Below are the code and all the weights of a small trained network. Each question names an input and a class and asks about switching units off, where a switched-off unit gives its printed mean instead of its output.

import numpy as np


def w(rows, s, z=0):
    codes = np.array(rows[::2]) - 128.0
    scale = np.full(codes.shape[1], s)
    scale[-1] = z or s
    return codes * scale


def norm(h):
    return h / np.sqrt((h * h).mean(-1, keepdims=True) + 1e-5)


def f(y):
    return np.maximum(y, 0)


def log_softmax(a):
    a = a - a.max(-1, keepdims=True)
    return a - np.log(np.exp(a).sum(-1, keepdims=True))


def net(x, mask):
    res = np.array(x, float).reshape(1, 8) / 4 @ E
    u = 0
    for l in range(4):
        y = f(norm(res) @ A[l][:, :-1].T + A[l][:, -1])
        res = res + np.where(mask[u : u + 3], y, B[l][:, -1]) @ B[l][:, :-1]
        u += 3
    return log_softmax(norm(res)[-1] @ U[:, :-1].T + U[:, -1])


A, B = {}, {}
E = w([
[119,35,171],'x0',
[152,134,97],'x1',
[151,128,79],'x2',
[154,140,129],'x3',
[80,123,215],'x4',
[127,153,254],'x5',
[66,105,162],'x6',
[160,137,96],'x7',
],0.0067)
A[0] = w([
[35,177,3,137],'L0N0',
[195,201,130,255],'L0N1',
[244,19,109,107],'L0N2',
],0.0051,0.0024)
B[0] = w([
[212,118,171,253],'L0N0',
[117,85,169,254],'L0N1',
[161,110,1,210],'L0N2',
],0.0098,0.003)
A[1] = w([
[25,134,123,254],'L1N0',
[129,127,103,84],'L1N1',
[92,248,93,90],'L1N2',
],0.012,0.0028)
B[1] = w([
[170,185,125,255],'L1N0',
[199,51,102,161],'L1N1',
[3,79,78,192],'L1N2',
],0.014,0.0032)
A[2] = w([
[117,146,121,2],'L2N0',
[128,213,178,129],'L2N1',
[42,12,176,61],'L2N2',
],0.011,0.0016)
B[2] = w([
[186,1,59,131],'L2N0',
[223,103,146,254],'L2N1',
[36,219,147,213],'L2N2',
],0.0063,0.0039)
A[3] = w([
[46,144,121,86],'L3N0',
[173,8,128,13],'L3N1',
[149,122,168,250],'L3N2',
],0.013,0.0021)
B[3] = w([
[52,254,183,195],'L3N0',
[190,135,37,252],'L3N1',
[163,107,57,227],'L3N2',
],0.0074,0.0044)
U = w([
[165,182,86,191],'0',
[130,110,112,233],'1',
[152,147,95,144],'2',
[2,79,74,205],'3',
[165,135,112,27],'4',
[155,48,138,51],'5',
[145,144,94,3],'6',
],0.0087,0.0031)

Each question gives the input, the list of numbers given to net, and the class t.
The units are the neurons (one row each of A and B). Each row of codes is followed by its name. A weight is (code - 128) times the scale printed after its matrix; where a second scale follows, it is the last column's (A, B and U).
mask holds one flag per neuron, layer by layer. A switched-off neuron (its flag False) gives its mean, the last column of its row in B, instead of its output. The means were averaged over made-up inputs and are rounded, as every weight is.
A unit's drop is (log p(t) with every unit on - log p(t) with that unit switched off) / (log p(t) with every unit on - log p(t) with every unit switched off).
The circuit of an input: a set's keep is (log p(t) with only the set's units on - log p(t) with every unit switched off) / (log p(t) with every unit on - log p(t) with every unit switched off). Starting from all 12 units, units are removed one at a time, each time the one whose removal leaves the highest keep (on an exact tie, the one counted first), for as long as the keep stays at least 0.8.
circuit, biggest first: the units of the circuit, biggest drop first
top k neurons: the k neurons with the biggest drops, biggest first
top k neurons in layer l: the k neurons of layer l with the biggest drops, biggest first
drop when u is switched off: that unit's drop, to one decimal
input [-4,-5,2,4,-5,7,-2,-5], class 5: top 2 neurons in layer 3 => [L3N0, L3N1]
input [-8,-1,-2,-3,2,-4,-4,1], class 3: circuit, biggest first => [L1N2]
input [6,-3,-3,-2,-3,2,-5,-6], class 3: top 2 neurons => [L2N2, L1N0]
input [-6,2,-3,-2,-2,5,-2,-3], class 3: top 2 neurons => [L1N2, L0N0]
input [-8,-4,6,4,1,6,-4,1], class 3: top 3 neurons => [L1N2, L0N0, L1N0]
input [-8,6,-4,2,-1,-6,-1,3], class 3: top 3 neurons => [L1N2, L1N0, L2N1]
input [-7,-4,6,6,-2,6,4,6], class 3: top 2 neurons => [L1N2, L0N0]
input [-8,7,2,5,2,6,2,3], class 3: top 2 neurons in layer 1 => [L1N2, L1N0]
input [-8,7,-1,-4,3,0,3,2], class 3: drop when L1N2 is switched off => 1.6
input [2,-8,5,1,7,1,7,-4], class 0: drop when L1N0 is switched off => 0.3
input [-8,-8,5,-5,4,-6,5,7], class 3: drop when L2N2 is switched off => -0.1
